Each row has a class, written after it.
427,-176,247,47,98,-56,-113,160,373,203,217,42,225,-45,-196,-202,-33,-35,24,-11,19,296,422,228,24,-27,336,78,307,-307,-257,-315,101,93,148,2,108,114,-312 => tenum
-121,-9,-101,70,-125,6,-200,140,123,-133,-53,240,231,88,-130,38,190,-15,-256,32,449,-3,-330,-46,-226,215,-54,75,222,-69,303,311,164,-10,4,197,68,-151,191 => mukub
242,-135,278,-54,113,-62,171,-49,164,-87,99,-42,144,-57,20,33,-166,-159,-54,189,211,252,183,183,-91,88,141,84,45,-210,292,82,54,-111,77,50,153,218,-151 => pakep
15,-7,-70,-185,-31,53,-22,-48,-272,39,139,-87,-71,-129,-199,-1,0,30,-106,-10,-15,-270,-36,-89,108,-46,-70,26,118,128,-377,88,-37,18,203,166,29,95,18 => Toror
117,-34,-27,-55,-97,-14,-18,-462,-126,56,65,-159,-151,-254,193,-7,70,52,-307,0,-314,177,14,-195,267,11,-225,182,3,70,413,333,-198,-205,-82,-63,-51,177,-104 => pafab
158,35,83,-40,-148,-56,-96,392,-11,-30,-125,181,137,-18,-47,153,173,-97,209,338,5,-299,-164,-90,-314,303,333,146,123,61,-134,-75,-4,16,-198,272,40,-82,40 => kepem
65,-5,37,-100,40,-26,43,-125,-225,36,183,-81,-64,-149,-95,81,24,-22,-103,16,-39,-132,-23,-133,76,41,-113,-1,34,206,-301,18,-76,100,223,161,79,145,-12 => gefib
107,0,45,-131,-55,106,65,-115,-155,14,174,-39,19,-182,-117,72,102,-49,-196,80,13,-134,-102,-205,130,72,-52,52,-16,165,-263,60,-36,84,233,146,82,81,56 => tenum
-117,54,-92,137,-292,97,-87,202,262,-132,-225,108,331,25,-352,89,32,-124,-188,95,558,-103,-329,-15,-284,43,-29,-103,255,-158,377,391,157,-108,28,186,92,-380,63 => lova
168,27,119,-52,-142,-5,-145,373,-34,-143,-179,251,110,-32,-95,194,124,-57,202,262,11,-324,-104,-165,-130,290,301,153,130,3,-249,-187,34,29,-179,186,67,95,-54 => muba
69,54,-36,-140,-27,124,8,-80,-159,82,228,-46,-56,-233,-164,62,122,19,-124,-8,35,-227,-83,-141,78,58,-8,44,39,134,-296,39,-24,34,230,159,113,33,-39 => gedo
5,18,-16,-193,21,95,14,-19,-232,58,221,-92,-30,-188,-135,51,35,18,-194,53,10,-279,-52,-163,55,13,-28,-20,154,90,-401,81,-86,-8,158,131,66,48,-37 => Toror
234,94,189,-61,-112,-40,-115,425,-41,-79,-156,171,79,-8,-89,197,194,-97,241,283,-12,-343,-98,-138,-321,291,250,74,184,79,-334,-202,-32,13,-231,223,93,57,-66 => pafab
-55,58,-46,-35,95,22,43,277,77,179,119,-70,-56,33,15,-120,100,-11,54,-99,126,43,213,182,73,-6,45,145,214,67,-267,-205,245,119,17,38,-41,-33,-61 => muba
34,44,134,196,-159,15,-170,158,215,-223,-1,73,436,39,-145,30,79,11,-53,8,470,66,-318,-70,-385,144,0,-104,63,-235,616,145,260,-100,136,203,167,-320,-34 => gefib
53,40,2,-5,108,-54,77,204,27,210,206,-114,-71,-20,-28,-138,75,8,14,-152,175,67,195,227,23,129,-49,120,177,97,-91,-80,255,146,45,89,-12,-98,-118 => Rogut
21,-77,-169,-70,200,42,-62,76,284,182,364,-39,169,184,84,-87,79,140,109,-122,14,287,507,235,-208,-58,132,-25,151,6,-196,171,-104,-56,-243,-83,288,13,-12 => Toror
357,-377,-44,42,91,44,-116,236,216,49,313,198,293,-170,-235,145,-69,66,55,125,258,97,398,136,-93,-13,302,115,-187,-103,155,-129,28,111,33,-5,482,160,-225 => tilat
350,-399,324,-75,316,-98,-178,-268,208,27,-20,121,251,-127,178,-198,71,159,-50,-136,-137,423,432,244,332,232,54,354,2,-177,258,267,193,-120,42,-27,-63,197,-69 => Rogut
85,-103,124,242,-108,40,-139,161,71,-50,-151,70,272,-128,73,103,112,-58,-63,128,302,28,-265,-111,-337,-117,55,3,186,-57,899,273,237,-128,17,56,194,-337,11 => gefib
30,-72,64,-93,67,28,6,-21,-248,41,102,-54,-42,-188,-184,139,76,29,-119,28,13,-195,-4,-198,71,51,-33,14,68,154,-452,144,-37,41,209,184,109,26,-11 => gefib
71,-16,-7,191,-138,119,-322,395,125,-162,-108,26,345,-171,-55,176,235,26,-28,152,304,-86,-173,-134,-239,103,88,20,217,-136,474,312,302,-142,85,92,240,-287,-93 => pafab
25,-15,-11,128,-140,-35,-157,219,129,-101,-25,227,342,71,-241,79,-33,-132,-124,178,496,-94,-255,-15,-302,138,211,18,275,-181,213,308,188,-24,75,273,105,-217,134 => pakep
51,-35,65,-131,15,8,54,-87,-201,52,106,-25,-72,-190,-117,131,60,-52,-133,81,2,-243,-19,-176,27,93,-23,25,4,142,-343,55,-41,34,141,120,123,30,24 => gefib
-57,78,-108,112,-292,171,-250,349,78,-222,-183,117,340,38,-135,75,67,-169,-255,113,361,-26,-264,-106,-332,254,337,23,167,-173,309,557,117,-20,-47,272,76,-392,54 => tenum
166,25,117,-63,-108,-40,-132,314,-53,-79,-161,236,136,-51,-65,195,96,-24,264,257,-47,-393,-118,-172,-317,263,220,149,169,114,-242,-130,-70,25,-271,189,71,-16,-16 => gedo
-102,37,-56,19,115,40,-15,324,90,206,100,-93,-47,50,-34,-92,109,-58,57,-31,119,51,273,181,-84,102,55,62,196,58,-264,-110,164,39,-35,53,-1,-114,-1 => kepem
19,101,-65,56,40,29,-26,373,56,214,116,-137,-99,88,77,-137,233,-92,22,-116,63,136,246,203,-94,126,14,143,201,121,-202,-102,210,98,-45,59,9,-63,-31 => pafab
132,-153,53,-61,154,236,-9,381,217,-87,58,135,275,-193,7,6,141,202,-126,-46,31,303,452,191,-26,436,121,114,-224,-268,109,20,-2,-21,-132,62,176,-15,-412 => Rogut
-138,18,-99,161,-285,86,-269,213,-40,-247,-259,209,210,153,-250,89,58,1,-136,-43,517,-119,-341,-39,-388,145,-52,-152,249,-173,444,447,204,-116,44,205,45,-328,29 => tilat
-61,-146,-9,181,-135,-79,-232,228,-15,-173,-384,133,161,-49,-32,44,108,-105,-138,-63,255,86,-240,-63,-159,255,-248,127,71,-58,745,444,253,-124,-73,283,4,-68,106 => Rogut
91,-95,-92,-16,-169,-14,103,-495,-132,109,193,-171,-131,-129,108,-49,130,200,-352,-59,-149,324,-104,-144,212,-102,-340,98,-51,31,657,376,-213,-109,-33,-190,-38,-88,-145 => lova
98,-22,24,-98,-20,55,-3,-52,-237,14,47,-44,-94,-187,-103,96,74,10,-84,12,-21,-261,-100,-150,8,-61,-76,-65,156,163,-425,206,-51,7,197,164,58,-5,31 => gefib
34,-124,-72,-51,-54,-18,-29,-348,-141,104,114,-123,-243,-204,108,58,145,225,-148,35,-254,166,31,-115,201,59,-222,138,40,52,393,252,-182,-117,-42,-177,-9,-13,-170 => gefib
-66,94,-17,-45,93,80,73,293,-4,184,80,-24,-86,28,31,-105,197,40,12,-85,72,69,198,195,-19,143,-38,47,201,74,-255,-154,208,72,-5,144,-103,-67,-56 => kepem
68,-35,60,-217,74,121,10,-113,-201,45,175,-43,-12,-161,-133,114,43,59,-165,11,9,-217,-79,-225,82,-134,-64,-66,104,94,-397,82,-66,19,236,76,96,-7,6 => mukub
-35,-6,5,178,-250,147,-148,208,121,-4,-40,76,328,-67,-132,80,119,-59,-178,55,356,-47,-312,-110,-134,125,178,-42,127,-146,596,189,211,-20,86,168,163,-310,47 => Toror
-45,68,-75,-45,125,66,91,222,67,230,162,-102,-87,80,12,-67,148,-22,16,-22,148,148,221,258,-20,114,-31,93,228,85,-193,11,162,106,89,14,-42,-99,-44 => pakep
-47,50,-99,282,-271,34,-182,281,235,-176,-145,75,471,0,-107,50,79,-8,-136,43,510,-12,-308,-51,-386,150,24,33,343,-96,575,509,186,-164,-7,292,142,-275,-30 => pakep
487,-225,329,132,170,-66,-238,395,377,-134,-119,45,190,-107,80,-64,117,0,138,116,38,330,406,300,-68,247,359,285,405,-328,-208,159,209,-142,-43,76,27,179,-265 => pafab
92,19,0,-180,-37,63,20,-50,-216,90,99,-87,-77,-189,-135,39,85,22,-129,-67,22,-185,-35,-159,42,-5,18,-39,-8,140,-316,131,-48,56,168,188,131,-3,-87 => Rogut
22,21,100,-137,37,124,111,-79,-177,17,125,-35,-47,-181,-168,117,69,-11,-205,34,106,-207,-110,-177,78,-2,-100,-41,94,129,-308,36,-60,37,196,120,83,47,0 => mukub
228,-23,138,-51,-109,-51,-112,387,-31,-114,-78,229,163,-95,-53,194,123,-60,155,328,-5,-316,-111,-146,-294,337,140,175,157,85,-184,-97,-19,46,-255,231,60,70,-58 => tilat
-22,-33,64,51,-92,149,-212,297,64,-188,-73,117,387,-106,-102,93,108,-58,-84,227,374,-60,-168,-42,-145,120,245,110,174,-143,479,226,256,-9,127,157,124,-276,2 => muba
113,1,39,-133,-36,42,81,6,-250,14,137,-134,-52,-151,-174,43,48,-35,-213,-45,46,-200,-104,-174,34,-60,-118,-34,22,58,-325,139,9,-5,211,144,68,-26,-88 => lova
201,-6,-4,171,280,264,-170,539,362,-190,123,-25,151,-191,266,12,201,88,106,184,-55,508,186,41,-194,-76,342,272,-126,-148,397,-147,80,-48,-16,-63,313,144,-255 => mukub
-240,-142,-159,-41,-107,101,-92,105,80,-49,-243,157,139,-61,-63,129,-59,-87,-144,225,338,-143,-59,34,-68,155,-50,15,198,4,190,251,129,-41,74,92,27,-176,245 => Rogut
195,-167,48,301,-122,19,-294,203,-10,-197,-169,61,337,-202,-118,235,53,54,-33,-13,398,-83,-238,-113,-97,80,14,138,203,84,666,440,238,11,131,218,204,-215,-74 => pafab
342,-102,-16,-89,-43,-163,-76,-65,411,-2,-174,137,163,153,187,-191,28,-1,99,6,181,311,213,475,-118,-14,218,172,245,-239,280,184,229,-169,43,-36,-32,261,-181 => pakep
49,55,-22,-128,-53,105,-72,7,-304,-28,142,-64,-55,-101,-116,28,99,15,-142,-20,-73,-200,-114,-221,30,-60,-86,-44,102,120,-396,224,-6,-2,142,163,53,76,-3 => tilat
88,10,56,-101,224,-135,247,-125,204,-33,431,169,201,26,146,-17,51,143,45,136,-56,326,366,240,-56,94,138,92,3,-66,-71,-371,-99,205,42,48,319,338,-151 => muba
0,-103,-129,-87,-112,49,5,-405,-68,119,120,-173,-196,-246,246,-37,59,26,-311,51,-274,234,82,-186,151,18,-259,217,-52,111,609,221,-222,-158,-163,-161,-1,65,-60 => tenum
76,-112,-89,-97,-28,111,29,-474,-176,87,298,-134,-143,-196,167,13,104,195,-291,54,-192,175,-38,-117,272,-4,-227,207,-53,101,587,262,-189,-65,72,-250,-25,-78,-54 => mukub
235,56,131,-3,-101,-88,-160,336,-49,-48,-105,198,133,-18,-44,158,166,-72,254,292,3,-319,-127,-115,-293,270,371,132,176,116,-185,-75,6,51,-200,241,68,-10,0 => kepem
31,-6,82,-39,180,26,94,301,29,193,157,-129,-47,63,74,-64,89,-54,83,-45,97,112,264,215,5,9,-7,71,216,97,-192,-220,251,152,61,-23,-10,-20,-34 => mukub
-11,36,-34,-119,-39,139,-13,90,-203,3,112,-58,-79,-145,-162,56,97,-62,-166,25,47,-248,-72,-224,24,39,-18,19,70,166,-406,45,-12,-5,129,164,114,94,23 => tenum
-24,-24,-230,-37,-169,66,-23,-409,-41,79,134,-224,-106,-125,130,-71,50,129,-232,-68,-333,286,9,-190,206,-109,-261,163,-230,48,723,339,-214,-208,-192,-194,19,-58,-84 => lova
40,35,-104,-189,-66,65,-37,14,-192,36,109,-130,-127,-154,-204,70,20,-138,-217,75,44,-269,-40,-153,19,13,4,44,122,107,-403,226,-42,-6,133,109,82,-20,-19 => lova
567,-312,599,121,284,-13,-157,312,385,-111,249,-7,592,-106,53,-57,-61,-12,176,81,73,370,329,70,-167,11,223,21,10,-408,217,-257,236,-109,95,-20,247,169,-334 => tilat
168,12,309,-39,246,-310,143,-63,148,126,531,-126,14,119,105,-169,217,102,121,-42,-117,373,399,151,-37,249,-183,-58,-54,-158,-245,-606,82,100,17,-180,222,352,-226 => kepem
0,-47,-133,10,-86,-10,-19,-479,-112,88,179,-81,-131,-232,50,49,107,208,-290,-16,-127,190,-141,-252,218,-21,-296,122,-140,54,745,249,-200,-194,-64,-124,17,29,-151 => kepem
162,24,106,-96,-147,25,-197,397,-86,-78,-151,166,56,-48,22,149,155,-46,206,292,-180,-335,-116,-173,-267,242,211,95,181,27,-210,-79,-9,-10,-265,127,27,-14,-47 => tilat
487,-124,447,-152,255,-48,230,296,86,136,451,112,47,-104,66,56,90,-66,-259,179,313,140,91,197,-82,277,254,77,483,-201,-277,-291,141,172,125,85,37,101,-416 => lova
186,-129,142,87,244,33,-121,423,271,-105,302,-152,146,-59,125,-166,124,129,272,88,-61,404,320,173,-60,-28,290,134,-76,-133,-67,-166,90,-79,-96,38,238,269,-120 => kepem
55,-66,-142,19,-99,-7,-94,-313,-161,59,111,-169,-222,-211,15,-32,63,143,-143,-40,-184,158,109,-146,239,37,-204,105,-128,8,456,262,-90,-185,-28,-162,36,86,-155 => Rogut
228,32,82,189,294,26,-69,255,473,-166,156,321,335,-105,-270,46,80,225,207,40,278,208,383,371,-244,331,470,63,-93,-313,20,-338,59,26,195,181,307,99,-467 => gefib
-102,11,-92,310,-174,17,-114,40,139,-130,-115,190,383,18,-246,160,34,160,-158,-136,581,-49,-370,-98,-146,20,9,-108,259,-6,367,384,178,18,153,264,184,-293,12 => kepem
273,-54,124,15,43,118,-261,233,242,-220,134,43,236,92,-83,-55,118,113,110,104,150,447,252,-1,-84,283,201,147,-296,-473,339,-175,288,-294,145,-49,165,240,-270 => pakep
65,37,-48,-152,-28,75,27,10,-183,79,211,-103,-39,-134,-223,76,27,32,-214,-39,81,-188,-112,-240,87,-117,-54,-33,107,115,-412,94,-32,32,155,144,90,-5,-108 => lova
449,-219,233,32,205,-74,-211,183,228,-26,-47,116,171,-260,166,-5,8,-81,84,233,-204,219,340,147,48,125,475,289,198,-222,-98,99,130,-16,11,133,37,179,-113 => kepem
392,-264,204,-12,289,87,-143,236,206,13,229,79,223,-118,26,-53,65,33,-16,-5,-39,461,471,298,163,424,429,318,-31,-210,129,-51,47,9,104,216,66,370,-319 => Toror
7,61,7,-61,125,71,63,267,25,192,191,-156,-40,36,60,-134,145,-5,-11,-81,85,135,226,175,-30,5,1,62,139,44,-95,-96,234,81,18,-5,-37,-177,-100 => lova
171,27,107,-65,-71,-78,-133,303,-28,-21,-141,170,66,-95,-35,96,158,-50,215,187,-119,-294,-52,-72,-225,285,169,199,208,106,-187,-64,-50,7,-305,204,4,77,-72 => gedo
-17,-30,-125,-104,-67,100,-49,-47,-270,-12,55,-15,-72,-139,-223,92,43,61,-128,24,43,-239,-55,-201,107,-76,-58,53,-16,195,-348,176,-35,36,151,102,103,97,9 => tilat
-86,145,-37,-20,85,39,1,225,15,183,128,-129,-120,69,7,-197,173,-15,75,-137,49,111,171,205,-44,33,-30,76,222,71,-178,-71,201,68,-30,36,-91,-70,-32 => gedo
70,-24,31,-162,-13,54,7,-84,-216,-23,149,-50,-10,-118,-121,103,3,-78,-136,4,58,-207,-84,-183,87,9,-29,28,16,85,-284,69,-41,24,249,149,92,70,10 => muba
397,-143,302,-51,-36,-8,17,405,350,-9,121,32,65,-31,90,-210,117,-239,49,95,-109,299,382,345,-177,364,51,90,246,-359,-233,-57,165,-148,-261,207,10,323,-65 => tilat
-60,-48,-151,246,-127,74,-219,368,169,-173,-160,181,332,87,-168,148,73,-56,74,140,412,-35,-151,50,-183,136,182,101,157,3,316,188,279,41,172,193,184,-120,187 => mukub
-52,54,-115,86,-147,4,-80,131,219,-107,55,92,358,47,-241,2,5,16,-23,-115,408,39,-116,95,-249,281,-94,-4,86,29,397,273,78,-16,-41,426,138,-126,20 => Rogut
35,21,-112,18,-130,2,-4,-316,-149,82,65,-190,-183,-207,209,-113,80,119,-249,-123,-298,229,-70,-163,248,22,-260,151,-85,52,683,323,-115,-200,-149,-64,-108,63,-177 => Rogut
96,30,11,0,120,-50,31,191,54,220,219,-152,-1,56,1,-157,48,-43,18,-141,139,171,182,190,-60,10,27,117,175,50,-158,42,178,113,66,144,-49,-100,-57 => pakep
195,-42,172,-74,-76,-28,-146,350,-67,-101,-70,215,145,-60,-20,186,154,-82,184,269,-85,-296,-28,-194,-181,358,201,207,99,66,-187,-198,-41,34,-247,166,116,95,-22 => muba
43,-7,-25,-166,39,8,73,-23,-219,79,169,-57,-78,-155,-237,104,43,9,-181,-26,57,-231,-66,-196,122,-32,-148,39,89,211,-460,46,-43,65,148,191,77,101,-52 => lova
28,177,-97,-119,-74,159,42,51,-146,22,153,-51,-47,-138,-162,59,82,-41,-145,42,9,-270,-151,-177,-24,-22,47,-28,63,133,-309,12,-51,-14,169,196,102,-3,-66 => lova
216,0,142,-86,-46,2,-146,409,-4,-90,-117,162,155,-40,-37,229,87,-89,213,327,-85,-333,-140,-180,-276,270,237,140,191,71,-239,-104,-47,6,-181,194,41,-76,-30 => lova
